Below are the code and all the weights of a small trained network. Each question names an input and a class and asks about switching units off, where a switched-off unit gives its printed mean instead of its output.

import numpy as np


def w(rows, s, z=0):
    codes = np.array(rows[::2]) - 128.0
    scale = np.full(codes.shape[1], s)
    scale[-1] = z or s
    return codes * scale


def f(y):
    return np.maximum(y, 0)


def log_softmax(a):
    a = a - a.max(-1, keepdims=True)
    return a - np.log(np.exp(a).sum(-1, keepdims=True))


def net(x, mask):
    res = np.array(x, float).reshape(1, 6) / 4 @ E
    y = f(res @ A[0][:, :-1].T + A[0][:, -1])
    res = res + np.where(mask, y, B[0][:, -1]) @ B[0][:, :-1]
    return log_softmax(res[-1] @ U[:, :-1].T + U[:, -1])


A, B = {}, {}
E = w([
[19,58,160,96],'x0',
[106,128,25,253],'x1',
[100,29,156,243],'x2',
[164,95,151,176],'x3',
[195,46,161,109],'x4',
[149,20,83,61],'x5',
],0.0056)
A[0] = w([
[77,57,149,139,182],'neuron 0',
[124,121,126,149,101],'neuron 1',
[36,129,159,112,195],'neuron 2',
[72,156,86,114,179],'neuron 3',
[55,137,206,146,177],'neuron 4',
[102,112,196,163,100],'neuron 5',
[131,172,115,115,225],'neuron 6',
[215,117,158,64,231],'neuron 7',
[184,205,187,8,152],'neuron 8',
[199,200,179,194,140],'neuron 9',
[176,95,92,115,203],'neuron 10',
[173,120,130,113,85],'neuron 11',
[195,97,236,143,239],'neuron 12',
[165,203,119,80,203],'neuron 13',
[88,88,158,146,148],'neuron 14',
[233,109,109,159,254],'neuron 15',
[89,120,152,189,127],'neuron 16',
[100,114,146,166,139],'neuron 17',
],0.013,0.0048)
B[0] = w([
[157,11,113,153,182],'neuron 0',
[173,84,108,63,137],'neuron 1',
[225,118,118,130,185],'neuron 2',
[162,204,40,126,177],'neuron 3',
[250,87,189,113,177],'neuron 4',
[163,109,205,136,153],'neuron 5',
[178,159,177,186,187],'neuron 6',
[132,73,141,163,227],'neuron 7',
[201,77,243,106,250],'neuron 8',
[70,206,154,233,196],'neuron 9',
[41,154,164,174,181],'neuron 10',
[107,111,116,89,146],'neuron 11',
[49,81,161,193,207],'neuron 12',
[158,110,251,165,214],'neuron 13',
[152,15,114,84,162],'neuron 14',
[44,137,87,253,215],'neuron 15',
[151,116,162,109,167],'neuron 16',
[194,37,96,117,157],'neuron 17',
],0.0067,0.011)
U = w([
[47,159,134,28,52],'0',
[185,183,72,87,1],'1',
[255,100,215,92,113],'2',
[73,92,126,178,163],'3',
[247,207,135,70,115],'4',
[162,92,15,113,174],'5',
[111,235,167,242,171],'6',
],0.0089,0.0065)

Each question gives the input, the list of numbers given to net, and the class t.
The units are the neurons (one row each of A and B). Each row of codes is followed by its name. A weight is (code - 128) times the scale printed after its matrix; where a second scale follows, it is the last column's (A, B and U).
mask holds one flag per neuron, in row order. A switched-off neuron (its flag False) gives its mean, the last column of its row in B, instead of its output. The means were averaged over made-up inputs and are rounded, as every weight is.
A unit's drop is (log p(t) with every unit on - log p(t) with that unit switched off) / (log p(t) with every unit on - log p(t) with every unit switched off).
The circuit of an input: a set's keep is (log p(t) with only the set's units on - log p(t) with every unit switched off) / (log p(t) with every unit on - log p(t) with every unit switched off). Starting from the 12 units with the biggest drops (on a tie, the unit counted first), units are removed one at a time, each time the one whose removal leaves the highest keep (on an exact tie, the one counted first), for as long as the keep stays at least 0.8.
units of the circuit, in order: the units of the circuit, biggest drop first
k most important neurons: the k neurons with the biggest drops, biggest first
drop of u: that unit's drop, to one decimal
input [8,7,-4,1,-1,0], class 5: most important neuron	[neuron 8]
input [4,3,-8,-4,2,-5], class 4: units of the circuit, in order	[neuron 3; neuron 12; neuron 15]
input [1,-7,6,2,6,3], class 3: units of the circuit, in order	[neuron 12; neuron 8]
input [-5,7,6,-6,-7,8], class 5: units of the circuit, in order	[neuron 9; neuron 13; neuron 12]
input [-2,7,0,6,-7,7], class 5: units of the circuit, in order	[neuron 9; neuron 13]
input [6,7,7,8,-2,5], class 2: units of the circuit, in order	[neuron 16; neuron 17]
input [4,4,2,-6,0,1], class 5: 2 most important neurons	[neuron 8; neuron 13]
input [7,6,6,-3,-3,4], class 5: 2 most important neurons	[neuron 8; neuron 13]
input [-6,4,-4,-6,1,6], class 6: 2 most important neurons	[neuron 15; neuron 10]
input [1,-6,7,8,2,-1], class 3: 4 most important neurons	[neuron 12; neuron 8; neuron 13; neuron 15]
input [7,2,-1,-5,-5,2], class 5: 3 most important neurons	[neuron 8; neuron 13; neuron 3]
input [4,6,-1,-1,-2,1], class 5: drop of neuron 8	0.2
input [-7,-2,6,1,-2,2], class 6: drop of neuron 9	0.1
input [5,0,-1,5,-4,-1], class 2: units of the circuit, in order	[neuron 15]
input [-5,5,7,2,-8,6], class 5: drop of neuron 15	-0.1
input [-1,4,0,2,1,8], class 3: drop of neuron 10	0.3
